Rows lie near named flat spaces through zero. A row that begins with a name and a colon came from that space; any other row is followed by the name of its block's space that it lies nearest.
j739j270: 14 -26 -18 10 34 13 10 17 6 -2 36 -11 -27 -37 23 -10 -2 -19 12 -29 -15
 -16 -26 -14
j739j270: 1 21 15 28 11 38 17 4 5 -3 -7 -4 -19 2 11 9 5 -31 -8 -8 10 -4 -13 -17
j582j692: -1 -1 17 9 -3 -11 2 17 -2 18 -24 6 25 7 14 12 -4 24 -11 19 -4 -8 -8 -4
j965j579: 28 -14 18 25 17 22 16 10 2 -15 19 -17 -28 -15 28 12 -22 -10 -9 8 10 -21
 -39 -19
j965j579: 0 -12 -4 -6 7 -33 6 40 -9 6 -27 -24 -19 -24 -1 6 -2 22 -12 37 -24 -9 15
 -9
j965j579: -9 24 -2 0 -17 19 16 -9 20 20 -2 25 15 31 2 -20 17 -10 19 -20 12 10 -9
 17
j511j162: -8 25 -12 4 -5 -25 -2 36 13 30 -24 10 18 -2 20 -12 17 1 1 29 -6 13 -17 0
j739j270: 8 -22 -16 -8 0 -1 -20 -29 -18 -17 15 -9 -4 -11 -12 8 -2 16 -3 -10 -2 -4
 21 -8
j440j904: 26 16 -14 1 -21 3 -18 -49 12 -25 45 -6 -4 6 11 -5 -8 -4 7 -13 32 -2 -12
 -1
j196j254: 13 -24 -11 26 21 23 -20 -19 -11 -2 20 13 26 -16 27 12 2 3 -7 -23 4 -14
 -20 -27
j440j904: -15 2 16 -8 8 -12 -6 36 -1 13 -11 -1 -5 -11 3 2 -3 -22 -6 8 -16 32 -21 9
j739j270: 47 73 40 -37 -78 -67 1 -57 25 -17 19 -66 -43 38 -7 22 -53 82 3 41 40 -41
 15 29
j440j904: -18 -21 4 10 32 24 28 17 -20 18 -45 7 2 0 -23 12 12 25 0 -3 -25 -37 38
 -13
j965j579: 7 0 18 -9 -4 -30 -2 20 11 17 8 1 13 0 19 -1 -20 17 5 15 -3 -1 -35 14
j965j579: -15 -11 1 -21 -22 -34 2 38 0 8 -22 -11 -8 -4 -6 -9 8 0 -10 17 -24 36 13
 15
j511j162: -1 -7 -3 16 10 14 10 -10 -4 -5 1 -15 -9 -10 1 13 6 9 -7 -38 -13 -31 36
 -19
j196j254: 0 15 -1 5 6 7 13 14 15 2 10 -5 -19 -6 9 -10 3 -27 7 -11 0 3 -13 2
j440j904: -15 34 -8 23 26 25 -21 -5 -10 -5 -15 -3 -7 -18 -4 16 19 -42 -14 -9 1 11
 12 -27
j739j270: 6 22 28 14 7 35 11 -24 11 -17 24 -2 -16 12 1 9 -16 -32 4 -28 22 -9 -17 2
j582j692: -11 6 39 -8 -14 -33 -18 21 -6 21 -27 8 36 12 7 19 -17 23 -17 30 -5 19
 -20 13
j965j579: 10 -22 5 3 -13 12 -9 -25 -19 -21 0 -11 -6 3 -6 17 -4 13 -18 1 6 3 15 -12
j196j254: 14 37 -10 17 3 34 -11 -31 11 2 30 -15 -29 -10 23 6 11 -26 6 -44 13 3 -22
 -17
j196j254: -3 7 1 3 4 3 -13 -2 -13 6 -16 -11 -7 -9 -1 16 6 6 -11 1 -8 6 7 -13
j196j254: -23 14 24 -41 28 -29 -29 -17 -30 13 -21 -7 3 -4 -55 29 -26 39 12 12 -19
 -17 28 21
j582j692: 0 28 11 7 -5 -11 -26 -8 -6 8 -10 -16 2 -8 11 25 -1 9 -17 0 -1 5 1 -14
j440j904: 25 2 -39 18 -26 7 -2 -18 -1 -25 -4 -7 -9 1 12 -10 20 2 -14 36 27 1 13
 -26
j196j254: -2 -11 -13 26 55 10 -10 19 -3 -7 14 15 16 -34 15 1 -3 -34 1 -1 -3 -18
 -21 -22
j582j692: -1 8 -2 11 10 0 16 2 -17 -15 -43 -20 -19 -2 -26 18 3 21 -16 39 0 -37 53
 -22
j739j270: -14 -60 -40 -14 31 -6 -35 1 -28 -6 13 23 29 -32 -14 -10 12 -6 4 -11 -24
 20 9 -5
j440j904: 10 7 -20 5 4 -3 -29 -3 1 7 23 -5 -1 -24 28 -1 8 -12 -1 -13 -1 19 -29 -13
j739j270: -4 31 14 -1 10 -2 -5 1 1 4 -9 -4 -8 1 -7 9 -9 -8 2 17 7 -2 -10 2
j511j162: 9 -41 38 -19 -16 1 -13 -21 -15 11 20 -2 11 11 6 21 -27 40 -3 -31 -10 9
 -26 17
j739j270: -9 -56 4 -22 37 20 17 27 -19 10 3 10 -21 -15 -22 -10 -9 -6 19 -4 -27 8
 -22 16
j739j270: 19 21 8 21 -13 23 -12 -45 -2 -35 19 -18 -15 5 5 20 -7 -14 -18 -10 30 -6
 8 -20
j511j162: -11 4 3 2 40 2 -32 -26 -24 -2 -4 12 29 -12 -22 25 -12 11 1 -1 0 -27 14
 -10
j196j254: -4 -54 20 15 16 6 19 19 0 10 3 31 49 8 17 0 -12 19 0 -19 -12 -26 -12 3
j965j579: 2 -11 31 4 -23 -13 17 7 16 -22 14 -4 8 17 6 -1 -20 -10 -13 -9 7 1 6 14
j582j692: 13 4 4 10 4 -4 -3 -3 9 0 23 -9 -2 -10 24 5 -10 2 0 -17 2 -13 -18 -7
j440j904: 13 61 -8 -16 -2 -17 -15 -12 7 -12 3 -20 -39 -4 -15 -3 -12 -15 11 56 29 7
 -19 6
j511j162: -40 34 10 -13 26 2 -36 7 -29 49 -55 13 20 -5 -24 27 19 9 -1 2 -26 25 5
 -1
j196j254: 5 -3 30 -2 0 18 8 -14 7 29 22 -4 -2 8 18 13 -12 23 13 -61 -12 -13 -26 10
j440j904: -20 -6 0 -12 4 -11 3 27 -1 1 -15 4 -2 -4 -15 -9 7 -20 -1 6 -16 23 12 11
j511j162: 1 -25 15 -25 15 -6 -24 -16 -25 10 7 4 8 -5 -16 16 -22 32 8 1 -9 0 -18 12
j965j579: -9 -11 32 7 -9 -25 28 19 21 -27 5 4 22 16 -5 -4 -24 -11 -10 -4 3 -22 29
 16
j196j254: 30 -12 -21 6 -65 -6 18 6 24 -13 15 -9 -13 17 38 -29 16 -1 -11 16 20 33
 -18 1
j965j579: 8 -19 -12 -3 14 7 -30 -4 -24 -18 14 -24 -33 -36 -1 14 0 -19 -15 -1 -10
 26 -7 -19
j739j270: 3 -28 23 -13 26 30 15 0 -11 -10 18 -1 -33 -3 -20 2 -23 -17 14 -7 -2 2
 -28 14
j440j904: -13 72 33 26 22 31 -18 -20 -3 -17 -16 -9 -15 2 -13 34 -6 -54 -18 4 26 6
 0 -18
j196j254: -4 -27 14 -14 7 -7 5 39 -13 30 -15 -18 -25 -20 9 9 -1 18 -5 -3 -38 17
 -20 1
j582j692: 16 -21 -15 10 20 2 8 10 6 7 20 11 10 -13 23 -11 -6 10 13 4 1 -26 -29 -7
j511j162: 23 -33 -6 -5 -16 -19 24 32 15 8 13 -2 -6 -2 29 -22 -8 20 6 27 -2 -2 -37
 9
j511j162: 2 -44 25 23 6 47 29 5 -15 1 -14 5 -2 9 7 15 1 8 -15 -22 -9 -12 -1 -15
j440j904: -5 2 -14 12 -1 -16 -20 21 5 20 -2 6 25 -17 32 -2 17 -6 -10 -10 -13 19
 -15 -13
j511j162: 24 27 -12 -11 -24 -68 -27 -21 34 -24 60 -13 21 -7 24 -14 -29 9 9 1 23
 -17 -8 15
j582j692: 8 -27 -8 14 -2 23 44 9 13 5 2 11 0 13 11 -18 9 12 12 -17 -2 -30 5 -1
j965j579: 11 -26 10 7 -54 16 25 -35 -22 -11 -50 -6 10 47 -20 19 10 72 -27 24 12
 -24 64 -11
j511j162: 3 -2 8 -5 10 -2 0 6 -3 -2 2 0 -6 -3 -4 2 -12 -2 3 18 3 -1 -16 4
j582j692: 3 26 -4 22 -15 -16 16 24 39 8 8 21 33 14 37 -24 7 -19 4 6 17 -4 -23 4
j511j162: 19 -5 -7 -7 2 -42 12 31 16 14 16 -26 -19 -24 27 -7 -15 30 8 10 -17 -28
 -15 0
j582j692: 12 32 53 22 -15 -25 1 1 16 -19 10 -40 -9 -3 26 37 -34 3 -32 -13 6 -24 7
 -11
j196j254: 17 -17 -23 -16 1 11 -17 -23 -11 1 26 -8 -23 -14 1 -5 2 9 13 -10 -1 12
 -21 -1
j440j904: 1 -37 -54 13 31 23 -22 8 -21 13 9 -2 -10 -48 20 -4 36 -10 -2 -33 -30 14
 -3 -36
j582j692: -5 11 -19 -26 -21 5 -10 -21 15 9 33 8 -9 9 -4 -27 14 -20 26 -42 1 39 -14
 27
j965j579: 1 -9 2 -3 4 -5 -19 -13 -8 -15 15 -3 4 -9 -4 8 -9 -5 -6 -8 1 6 3 -1
j739j270: -9 49 17 23 23 21 38 41 17 39 -35 -12 -30 -2 16 6 12 -10 6 -2 -12 -24
 -13 -12
j582j692: 12 8 -16 -28 -11 -35 12 5 23 13 21 4 0 8 0 -30 -12 24 34 18 5 -16 -17 29
6 -36 -2 -3 26 15 10 14 1 -6 33 4 -16 -19 6 -12 -12 -22 14 -19 -9 1 -31
 5 -> j739j270
17 -55 -2 4 23 55 16 -17 -29 -15 11 -13 -44 -14 -11 11 -3 4 0 -18 -8 -11
 -5 -17 -> j440j904
3 -24 12 16 5 30 19 4 -6 -7 -7 10 2 9 3 3 -1 -6 -8 0 4 -5 -7 -8 -> j511j162
-4 23 26 38 -16 10 7 5 19 -4 -6 11 33 19 31 10 3 -22 -23 -16 17 0 -4 -12 -> j511j162
13 11 -10 33 21 -18 3 29 17 -1 1 15 32 -14 37 -7 -5 -8 -5 39 15 -31 -27
 -20 -> j582j692
-34 -25 7 -4 36 -12 21 80 12 -12 -1 13 -9 -26 -9 -27 -1 -82 -1 5 -27 39
 -11 18 -> j965j579
0 -15 9 -1 5 9 4 -3 -11 -7 -4 -6 -10 -2 -10 9 -5 5 -5 -4 -6 -5 10 -3 -> j582j692
1 -35 -11 -5 37 27 -4 -16 -20 -7 23 -5 -22 -25 -15 6 -4 -4 12 -38 -17
 -14 5 -8 -> j739j270
16 6 -23 -9 5 -8 -2 -10 16 -3 39 -4 -14 -12 9 -19 -5 -5 23 -12 7 -11 -18
 7 -> j582j692
13 -47 -24 32 -9 14 13 15 -11 14 -24 7 24 -5 35 2 27 38 -21 3 -12 -17 9
 -35 -> j440j904
11 5 -55 0 33 -3 1 -2 -14 -3 -18 -2 -16 -22 -20 -11 14 20 17 53 5 -42 22
 -22 -> j582j692
-3 -29 17 -7 13 46 22 -17 -19 -36 3 -9 -44 6 -42 6 -11 -27 -1 -9 4 4 20
 5 -> j440j904
8 30 14 20 -23 0 35 30 27 16 -19 -10 -13 15 30 -5 7 0 -7 14 6 -7 -14 -4 -> j739j270
-16 -18 -23 -7 22 26 7 60 -10 17 -19 -2 -50 -32 1 -22 32 -60 1 14 -28 67
 -36 -4 -> j965j579
-2 1 -11 -22 -18 -44 -24 3 -18 -15 -29 -10 4 -2 -26 4 -3 22 -16 66 3 15
 29 3 -> j196j254
-21 -26 -3 8 14 16 -1 25 -7 -11 -14 40 32 5 -9 -16 10 -46 -7 22 5 36 -13
 5 -> j582j692
8 -14 4 -18 -13 16 -10 -23 -17 21 5 -16 -23 1 0 13 3 34 5 -30 -15 13 -10
 2 -> j196j254
-8 27 -43 10 18 -13 -18 -22 2 -15 2 5 19 -14 -13 -6 18 -8 5 -5 7 -28 48
 -18 -> j511j162
-23 -32 -2 19 65 30 29 64 -2 -17 -6 18 -18 -32 -11 -18 3 -81 1 11 -17 9
 -15 -7 -> j965j579
-1 -30 -6 -20 -2 10 -7 -13 -18 5 0 7 -2 4 -17 -2 2 17 8 -2 -7 14 -3 10 -> j511j162
-10 11 -3 8 -9 -27 -25 -2 3 34 -10 10 52 -1 26 12 13 36 -8 -27 -16 -7 10
 -9 -> j511j162
-5 -1 -27 -11 10 -3 -4 32 -15 29 -32 -11 -30 -23 -1 -5 24 7 2 29 -24 22
 -9 -10 -> j965j579
-3 -1 15 28 11 44 21 -14 -17 -16 -31 -1 -7 13 -16 22 5 -2 -18 4 10 -26
 32 -24 -> j440j904
1 -42 25 -1 -41 23 19 -3 -5 27 -4 -14 -8 17 22 13 13 37 -14 -69 -31 19 7
 2 -> j511j162
21 -47 -5 7 -8 34 22 -25 -2 -44 30 9 -8 14 -8 -14 -10 -13 1 -2 24 -7 1 1 -> j511j162
-8 -2 -37 -13 27 49 10 -5 -12 -1 3 -4 -59 -17 -30 -19 27 -41 24 -16 -9
 22 2 -2 -> j196j254
3 -21 -1 1 14 -6 1 16 -6 9 -5 15 18 -4 6 -3 -6 13 3 22 -3 -9 -19 0 -> j582j692
3 25 5 -1 -13 -31 1 26 19 8 -6 1 9 4 17 -9 -6 -4 -1 36 9 9 -23 8 -> j739j270
20 -51 -7 -24 -54 -41 -5 -23 -3 -20 7 20 49 35 -6 -17 -16 60 -3 44 21 0
 12 24 -> j196j254
17 0 -11 24 12 8 -4 1 17 -20 43 -2 -4 -21 34 -8 -5 -39 -1 -19 13 -2 -30
 -15 -> j739j270

Rows lie near named flat spaces through zero. A row that begins with a name and a colon came from that space; any other row is followed by the name of its block's space that it lies nearest.
j504j996: 8 25 0 -1 -22 11 12 5 11 2 -7 16 -25 34 17 17 -15 -3 2 15 13 6 -9 -3
j330j190: 10 26 15 12 -32 10 12 15 -30 -2 -37 25 -5 52 -1 -39 -31 -36 17 -6 -42 21
 -14 21
j71j813: -19 10 2 -18 -9 -19 -7 -10 29 12 -1 -36 16 -21 13 21 23 1 -19 9 0 -1 -6
 9
j330j190: -3 -9 8 0 -3 4 -7 -3 7 5 3 -10 2 -15 4 9 15 3 1 6 12 -7 4 -10
j636j761: -21 -5 -39 -31 37 -32 -8 29 53 -57 7 -8 10 3 -6 -5 3 16 0 2 -8 -24 -4 7
j504j996: 2 21 -6 -13 -13 12 7 4 22 -4 -10 -22 11 2 9 5 7 2 13 21 17 -18 -26 -5
j636j761: 29 -10 -13 2 13 9 -13 47 0 -35 -16 37 2 19 -1 -40 9 2 32 -8 16 -22 2 -2
j330j190: -5 46 -69 -24 42 24 31 -6 0 3 41 11 -23 29 -9 13 -55 21 16 -3 18 -12 -34
 -16
j636j761: 15 -6 -8 15 16 14 5 7 -6 17 36 34 -16 -16 0 19 9 27 -1 -27 47 5 21 -12
j504j996: 3 6 -3 18 3 15 37 -3 -16 -21 4 -14 39 -13 -42 -30 -17 6 21 -18 -16 -2
 -19 9
j71j813: 12 -26 17 17 -2 -3 2 14 10 -27 -4 4 18 -21 -13 -9 23 13 4 -6 13 -7 15 2
j71j813: -27 17 8 -4 -14 -7 0 -12 5 30 13 5 -27 13 14 29 -13 -13 -21 -7 -15 28 9
 3
j330j190: -22 26 -15 2 14 0 8 12 -11 32 37 27 -6 0 -9 -2 -13 -1 -3 -57 -9 30 10 16
j504j996: 23 11 -7 -13 0 6 -26 4 -40 24 -34 -3 11 13 15 -42 4 -26 16 6 -15 -11 -20
 8
j504j996: -15 -29 -10 17 32 -7 21 4 21 -33 45 6 12 -36 -38 13 2 36 -5 -30 15 0 24
 -6
j504j996: -4 9 -2 -4 -11 10 2 23 47 -9 16 25 -34 15 21 39 9 15 3 8 46 -5 10 -19
j71j813: 36 -24 1 8 9 -12 2 11 4 -36 -22 -20 52 -37 -14 -28 38 23 5 3 20 -26 -5
 15
j504j996: 5 0 33 4 -28 8 -32 2 -48 36 -43 -3 11 11 12 -47 10 -49 16 -2 -42 8 -5 10
j636j761: 23 -2 -19 4 16 -7 4 33 17 -29 8 44 -15 16 5 2 3 24 -1 -14 33 -2 14 6
j330j190: -12 -52 68 8 -45 -3 -44 -21 11 10 -33 -19 -29 -8 31 30 34 -29 -14 55 -6
 -3 31 -32
j636j761: 19 1 16 19 -16 -13 17 -10 1 10 3 10 0 -12 6 25 12 19 -30 -9 21 23 16 18
j71j813: 41 -43 25 25 -8 4 -4 -10 -32 -30 -37 14 -7 13 -5 -20 -5 -3 4 32 -3 -10
 11 -10
j636j761: 3 6 -13 0 12 2 2 -11 -13 23 20 21 -28 9 8 20 -16 8 -13 -8 12 13 9 -5
j636j761: -1 4 3 8 -7 -4 18 5 26 -12 13 9 -5 -3 -1 25 4 19 -11 -5 21 8 9 3
j71j813: 4 14 8 21 -10 21 14 13 -20 17 14 44 -22 21 -5 -4 -18 -6 11 -31 4 24 12 0
j330j190: 2 23 -23 -8 8 20 14 -1 -2 2 9 0 -5 14 -3 0 -21 4 17 5 10 -11 -22 -10
j71j813: 8 18 -29 -14 18 16 1 -1 -20 7 0 2 -5 19 0 -17 -23 -5 19 6 -2 -14 -24 -8
j636j761: -47 4 -1 -12 2 1 9 -24 28 9 30 -43 7 -28 -12 32 -3 3 -6 6 -10 -2 -6 -15
j504j996: -3 5 6 -15 -13 3 -20 8 18 10 -12 -12 -3 0 23 7 21 -9 5 18 13 -13 -6 -9
j330j190: 21 -20 -14 -6 23 -18 2 -17 13 -11 6 -38 39 -53 -5 11 35 38 -18 11 35 -25
 -4 5
j504j996: 6 0 -19 -3 19 0 9 -1 -2 -12 7 -9 18 -12 -14 -10 -2 14 6 -4 6 -12 -10 2
j330j190: 2 -23 17 2 -2 -9 -14 -13 8 11 1 -24 16 -40 6 15 36 11 -15 7 18 -7 12 -4
j636j761: -23 8 14 2 -20 31 8 2 10 -1 2 -11 -5 8 -8 1 -12 -16 29 12 -7 -8 -13 -24
j71j813: 14 -4 20 34 -12 12 15 14 -24 3 8 50 -18 15 -11 -7 -12 -1 3 -33 3 29 25 6
j71j813: 23 -22 -17 17 29 25 5 10 -42 -29 2 47 -27 35 -23 -34 -44 -2 32 -2 -7 -11
 5 -23
j330j190: -19 -34 4 -6 15 -31 -21 -20 13 -5 13 6 -38 1 12 38 -4 5 -38 15 -9 11 35
 -11
32 -28 28 22 -15 -23 0 -17 -23 -11 -31 3 7 -3 1 -5 9 2 -27 12 -9 14 17
 20 -> j71j813
22 -14 -15 3 32 -19 -18 -15 -67 19 -9 22 -4 10 -5 -37 -21 -12 -15 -20
 -36 16 11 20 -> j504j996
8 0 19 14 -12 23 -5 -25 -45 48 1 -2 -5 -9 2 -3 -3 -15 4 -3 -2 10 0 -10 -> j636j761
-8 42 -8 -3 -11 28 12 24 11 29 20 7 11 -5 3 -2 10 1 24 -31 26 2 -16 1 -> j71j813
10 -14 -12 -12 15 -7 -9 -11 -5 -17 -16 -20 7 -1 0 -10 -3 1 1 28 -7 -22
 -12 -6 -> j71j813
40 -6 36 24 -32 28 -14 -1 -64 29 -46 11 12 10 5 -49 8 -33 26 4 -12 1 -7
 2 -> j636j761
-1 5 -16 0 18 10 0 -10 -14 27 30 21 -29 3 5 20 -15 9 -6 -12 18 8 9 -14 -> j636j761
4 -6 -3 -3 2 4 -5 33 18 -37 -15 5 14 7 -7 -27 10 -3 27 2 1 -21 -6 -2 -> j636j761
-23 10 27 -7 -38 10 0 3 45 1 -8 -29 3 -7 15 27 23 -8 6 25 11 -8 -8 -13 -> j504j996
36 9 28 9 -43 -12 0 11 -20 -23 -72 10 7 48 15 -38 -7 -31 1 26 -35 9 -14
 31 -> j636j761
-53 -1 27 -8 -26 -5 -13 -13 36 21 16 -9 -39 6 19 51 -1 -19 -19 14 -14 20
 20 -19 -> j71j813
16 1 -13 -4 11 -13 -2 -27 -41 9 -15 8 -21 30 6 -7 -36 -10 -19 15 -29 12
 -4 9 -> j71j813
9 10 -36 -9 30 -12 16 -4 0 -16 13 1 6 2 -10 0 -18 22 -9 -6 4 -4 -10 11 -> j330j190
-18 -24 12 -1 2 -34 -10 -25 3 -6 -2 -5 -22 5 5 24 -11 -5 -38 14 -31 20
 24 5 -> j71j813
-16 6 8 -9 -15 -18 5 -9 19 -17 -20 -29 13 5 -1 2 -3 -10 -10 19 -29 2 -12
 13 -> j636j761
-33 25 -30 -23 14 -15 12 -25 19 9 28 3 -47 33 12 48 -46 3 -30 12 -14 19
 -2 -5 -> j636j761
-20 7 14 -8 -20 -19 7 -24 12 -2 -18 -40 15 -2 0 10 -4 -13 -19 20 -35 9
 -12 15 -> j636j761
-7 6 -27 -25 23 -25 -15 -13 -12 4 -6 -5 -13 21 10 -4 -22 -10 -18 10 -31
 3 -7 10 -> j636j761
2 -27 5 15 10 11 0 10 -6 -26 6 26 -17 11 -15 -9 -14 1 15 -2 -1 -5 17 -18 -> j71j813
17 14 -21 1 13 4 20 -6 -19 -8 -1 4 7 11 -12 -14 -23 8 4 -3 -3 -1 -17 9 -> j504j996
